Each row has a name. Each question is about the rows just above it. Places in a row count from 1.

Columns, left to right: K R T Z S J Q U E
bev: 0.92  -5.66  2.14  -2.88  2.73  6.28  1.03  4.93  -0.30
Ziz: 7.16  -1.82  -2.94  8.60  -4.16  1.78  0.29  -0.50  3.61
fanu: 3.82  1.09  -0.05  4.88  -0.52  0.28  1.35  -0.22  5.27
fason: -0.92  -5.81  -2.33  -0.39  -2.41  4.64  -1.85  2.14  -3.89
One entry of Ziz was changed: 7.16  -1.82  -2.94  8.60  -4.16  1.78  0.29  -0.49  3.61. Where, and from what? -> 8, -0.50
Which column holds this, read top down? 0.29  1.35  -1.85 -> Q
Which column holds 2.14  -2.94  -0.05 top down? -> T
Changed fanu: 3.82  1.09  -0.05  4.88  -0.52  0.28  1.35  -0.21  5.27. Place and old value: -> 8, -0.22
Which column holds this, read top down? 1.09  -5.81 -> R

Columns, left to right: N L D W X M F
Nof: 0.38  4.60  -1.51  2.00  -1.39  5.02  0.89
masus: -6.77  8.69  -1.92  1.19  -1.97  3.11  4.33
ruk: -0.99  4.70  1.09  1.76  0.20  3.53  0.77
geta: 1.87  3.29  -1.33  1.35  -2.37  5.32  -0.14
femi: 8.21  -3.25  -1.62  -0.98  -4.69  3.96  -3.87
Where does 8.21  -3.25  -1.62  -0.98  -4.69  3.96  -3.88 differ from femi, and what was there? -> 7, -3.87
Changed femi: 8.21  -3.26  -1.62  -0.98  -4.69  3.96  -3.87. Place and old value: -> 2, -3.25
Where does -0.99  4.70  1.09  1.76  0.20  3.53  0.78 differ from ruk, and what was there? -> 7, 0.77

Columns, left to right: H P C B
lemev: 1.94  0.16  -7.75  2.10
deluf: 6.97  0.16  -7.75  2.10
nabo: 4.19  -1.16  2.84  -2.28
Pide: 0.35  6.87  -0.56  -0.95
gim: 0.86  4.05  4.40  3.99
One entry of deluf was changed: 6.98  0.16  -7.75  2.10. Where, and from what? -> 1, 6.97
One entry of deluf was changed: 6.97  0.16  -7.75  2.09. Where, and from what? -> 4, 2.10
Which column holds -2.28  -0.95  3.99 top down? -> B
Which column holds 4.19  0.35  0.86 top down? -> H

Columns, left to right: Dus Kete liga gepud dit bifi mes nam
dof: 2.74  4.13  1.20  -3.24  -0.20  0.50  3.25  1.38
Lib: 2.05  4.43  0.98  4.34  0.78  -2.13  7.23  2.03
ditof: 0.16  -2.27  2.60  -4.19  0.38  0.20  -0.11  -1.74
sebos: 3.51  0.55  0.82  -0.63  1.84  -1.88  -3.52  -1.36
dumik: -1.94  1.54  1.93  -3.89  0.80  4.80  -7.86  -0.25
ded: 1.80  -1.15  2.98  -1.41  1.50  2.34  -0.18  -0.10
Lomev: -1.21  -0.77  -7.22  -1.45  0.80  -0.97  4.22  -0.96
fiti: -2.70  2.55  1.84  3.89  0.26  -0.47  -0.45  -0.71
vuga: 2.54  4.80  0.85  -4.01  -1.96  -4.27  -1.72  1.80
Where does 1.80  -1.15  2.97  -1.41  1.50  2.34  -0.18  -0.10 differ from ded, and what was there? -> 3, 2.98
Where does -2.70  2.55  1.84  3.89  0.26  -0.47  -0.45  -0.70 differ from fiti, and what was there? -> 8, -0.71
Which column holds 2.05  0.16  3.51  -1.94  1.80  -1.21  -2.70  2.54 top down? -> Dus

Columns, left to right: Mafim sinak kepe siz fise
fuvet: 3.50  -8.26  -6.40  4.07  -2.58
Vabol: 2.50  -4.97  6.83  -3.72  -1.26
kubo: -2.26  3.37  3.38  1.35  3.34
kupo: -2.38  -1.07  1.50  1.03  3.19
Changed kupo: -2.38  -1.07  1.50  1.03  3.20. Place and old value: -> 5, 3.19
-2.58  -1.26  3.34 is in which column, read top down? -> fise
Changed kupo: -2.38  -1.07  1.50  1.03  3.18. Place and old value: -> 5, 3.19
Where does -2.26  3.37  3.38  1.35  3.35 differ from kubo, and what was there? -> 5, 3.34
One entry of fuvet was changed: 3.49  -8.26  -6.40  4.07  -2.58. Where, and from what? -> 1, 3.50
Which column holds -4.97  3.37 top down? -> sinak

Columns, left to right: Lokad zifat lon Rema ketan rik Leza Pag nabav
biket: 0.90  2.49  -2.14  -6.56  3.11  1.65  -2.98  -1.52  -2.48
dumag: -2.31  -0.44  1.86  -1.07  1.07  -0.08  0.11  4.08  2.03
reso: 1.04  3.04  -2.37  -6.71  3.11  1.02  -2.73  -1.80  -2.43
fet: 0.90  2.49  -2.14  -6.56  3.11  1.06  -2.98  -1.52  -2.48
gopo: 1.17  0.55  -1.48  -1.73  -1.72  -0.94  -0.90  1.84  -1.23
momuz: -0.41  -4.45  0.47  0.77  0.02  -3.08  -0.53  1.89  3.40
verag: 1.46  2.32  -2.29  -6.39  2.98  1.65  -2.24  -1.15  3.02
pul: -0.17  0.04  -3.21  -1.60  0.93  2.47  -1.66  3.04  -0.33
lokir: 1.72  2.87  -0.97  -5.05  -2.32  -1.45  -0.51  3.18  -1.87
rokug: -2.15  -0.30  2.11  -1.61  1.34  0.18  0.09  3.74  1.59
Which column holds this, read top down? -1.48  0.47  -2.29 -> lon
One entry of verag was changed: 1.46  2.32  -2.29  -6.39  2.98  1.65  -2.23  -1.15  3.02. Where, and from what? -> 7, -2.24
Changed biket: 0.90  2.49  -2.14  -6.56  3.11  1.65  -2.98  -1.53  -2.48. Place and old value: -> 8, -1.52
Changed lokir: 1.72  2.86  -0.97  -5.05  -2.32  -1.45  -0.51  3.18  -1.87. Place and old value: -> 2, 2.87
-2.73  -2.98  -0.90  -0.53 is in which column, read top down? -> Leza

Columns, left to right: sete gitu logi rad feb
duvi: 1.09  -5.62  -3.67  6.60  -2.05
Mamo: 0.44  -1.14  1.21  1.22  1.73
Nogo: 0.31  -0.59  -1.06  0.52  -1.91
fazin: -2.26  3.82  3.04  -5.16  3.98
bidu: 5.44  3.82  6.36  0.20  -1.36
kiko: 1.10  -5.82  -3.48  6.00  -2.12
gepi: 1.10  -5.71  -3.72  5.35  -2.19
Ditar: 1.09  -5.62  -3.67  6.60  -1.81
Duz: 1.43  0.49  -1.00  0.60  -2.02
kub: 0.42  -0.97  1.20  1.30  1.76
rosem: -0.57  -0.76  1.25  0.09  1.78
0.31  -2.26  5.44  1.10  1.10  1.09  1.43  0.42 is in which column, read top down? -> sete
One entry of duvi was changed: 1.09  -5.61  -3.67  6.60  -2.05. Where, and from what? -> 2, -5.62

Columns, left to right: Zopok linof fuviv Divo gipi Mal nak vapil Vadov dek
fune: -3.04  2.20  -3.80  2.13  -6.81  -6.81  -2.26  1.72  -0.96  4.51
mogi: 3.72  2.86  -5.21  5.48  -4.17  -2.02  -6.58  5.04  -2.63  -5.44
gezal: -2.26  -2.98  3.38  -5.96  3.71  1.47  0.03  -1.67  -3.56  -2.42
rozek: 3.41  -2.15  0.31  6.46  3.21  6.85  0.49  -2.56  -2.01  -6.92
Meb: -6.33  3.42  3.17  3.43  -1.96  2.42  4.68  -6.40  3.27  4.09
mivo: 4.80  6.05  -2.87  4.07  -2.76  -6.24  2.18  1.31  -0.80  -3.01
One entry of mogi was changed: 3.72  2.86  -5.21  5.48  -4.17  -2.02  -6.57  5.04  -2.63  -5.44. Where, and from what? -> 7, -6.58
Which column holds this, read top down? -5.96  6.46  3.43  4.07 -> Divo
One entry of rozek was changed: 3.41  -2.15  0.31  6.46  3.21  6.84  0.49  -2.56  -2.01  -6.92. Where, and from what? -> 6, 6.85
Which column holds this, read top down? -2.63  -3.56 -> Vadov
Which column holds -6.81  -2.02  1.47 top down? -> Mal

